Here is a tiny trained network, its code and every weight. The questions are about switching its units off for an input and a target symbol, where a switched-off unit gives its printed mean instead of its output.

import numpy as np


def w(rows, s, z=0):
    codes = np.array(rows[::2]) - 128.0
    scale = np.full(codes.shape[1], s)
    scale[-1] = z or s
    return codes * scale


def f(y):
    return np.maximum(y, 0)


def softmax(a):
    e = np.exp(a - a.max(-1, keepdims=True))
    return e / e.sum(-1, keepdims=True)


def log_softmax(a):
    a = a - a.max(-1, keepdims=True)
    return a - np.log(np.exp(a).sum(-1, keepdims=True))


def net(x, mask):
    ids = ['εηλτψω'.index(c) for c in x.split()]
    T = len(ids)
    res = E[ids] + P[:T]
    q, k, v = (res @ M[0].T for M in (Q, K, V))
    z = softmax(np.where(np.tri(T) > 0, q @ k.T / 4**0.5, -1e9)) @ v
    res = res + np.where(mask[0], z, O[0][:, -1]) @ O[0][:, :-1]
    y = f(res @ A[0][:, :-1].T + A[0][:, -1])
    res = res + np.where(mask[1:9], y, B[0][:, -1]) @ B[0][:, :-1]
    return log_softmax(res[-1] @ U[:, :-1].T + U[:, -1])


Q, K, V, O, A, B = {}, {}, {}, {}, {}, {}
E = w([
[151,245,38,111],'ε',
[147,248,180,155],'η',
[140,80,92,150],'λ',
[80,107,36,180],'τ',
[99,105,212,156],'ψ',
[64,144,221,253],'ω',
],0.0033)
P = w([
[109,130,127,81],'0',
[161,128,146,255],'1',
[36,170,119,148],'2',
[159,142,101,198],'3',
[16,171,136,146],'4',
[153,153,111,157],'5',
],0.0077)
Q[0] = w([
[27,132,136,139],'H1',
[117,165,149,130],'H1',
[41,151,173,129],'H1',
[40,249,99,148],'H1',
],0.016)
K[0] = w([
[115,104,162,35],'H1',
[181,137,136,86],'H1',
[141,124,201,4],'H1',
[238,84,114,3],'H1',
],0.015)
V[0] = w([
[42,120,8,173],'H1',
[163,236,91,158],'H1',
[208,170,131,69],'H1',
[77,160,219,203],'H1',
],0.017)
O[0] = w([
[224,47,179,47,252],'H1',
[207,141,29,134,229],'H1',
[85,112,25,161,84],'H1',
[164,249,174,139,181],'H1',
],0.016,0.0035)
A[0] = w([
[114,163,22,114,80],'N1',
[74,87,146,22,106],'N2',
[89,69,60,92,62],'N3',
[73,213,173,65,27],'N4',
[1,140,132,68,137],'N5',
[183,132,167,223,89],'N6',
[117,122,126,139,101],'N7',
[188,106,91,189,4],'N8',
],0.013,0.0035)
B[0] = w([
[205,154,110,41,215],'N1',
[227,71,195,150,197],'N2',
[29,44,72,161,202],'N3',
[61,119,197,37,188],'N4',
[106,254,70,229,177],'N5',
[154,62,105,209,254],'N6',
[132,130,124,112,131],'N7',
[61,121,235,162,224],'N8',
],0.018,0.0069)
U = w([
[84,79,67,111,74],'ε',
[186,170,91,89,200],'η',
[149,113,108,253,193],'λ',
[185,96,163,124,196],'τ',
[73,162,119,151,8],'ψ',
[105,122,178,53,43],'ω',
],0.0042,0.0016)

Each question gives the input, a string of symbols that net reads in full, and the target symbol t.
The units are the heads (4 rows each of Q, K, V and O) and the neurons (one row each of A and B). Each row of codes is followed by its name. A weight is (code - 128) times the scale printed after its matrix; where a second scale follows, it is the last column's (O, A, B and U).
mask holds one flag per unit, heads first, then neurons. A switched-off unit (its flag False) gives its mean, the last column of its rows in O or B, instead of its output. The means were averaged over made-up inputs and are rounded, as every weight is.
A unit's drop is (log p(t) with every unit on - log p(t) with that unit switched off) / (log p(t) with every unit on - log p(t) with every unit switched off).
The circuit of an input: a set's keep is (log p(t) with only the set's units on - log p(t) with every unit switched off) / (log p(t) with every unit on - log p(t) with every unit switched off). Starting from all 9 units, units are removed one at a time, each time the one whose removal leaves the highest keep (on an exact tie, the one counted first), for as long as the keep stays at least 0.8.
circuit, biggest first: the units of the circuit, biggest drop first
unit that matters most: the unit with the biggest drop
k most important neurons: the k neurons with the biggest drops, biggest first
drop when u is switched off: that unit's drop, to one decimal
input λ η τ ψ τ, target λ: 2 most important neurons => (N5; N2)
input λ ε η η ψ, target λ: circuit, biggest first => (H1; N5)
input ω ψ τ, target ω: unit that matters most => N4
input ω ψ λ, target ω: circuit, biggest first => (H1; N4)
input τ τ τ, target τ: 3 most important neurons => (N2; N5; N6)
input ω ψ ω λ ω, target ω: 2 most important neurons => (N4; N3)
input λ ψ λ τ ε, target λ: 4 most important neurons => (N5; N2; N1; N4)
input η τ η, target η: drop when H1 is switched off => 0.7
input η λ τ τ λ, target η: drop when H1 is switched off => 0.6
input η λ ε, target η: drop when H1 is switched off => 0.5
input η ε τ ω ε, target η: drop when N8 is switched off => 0.1
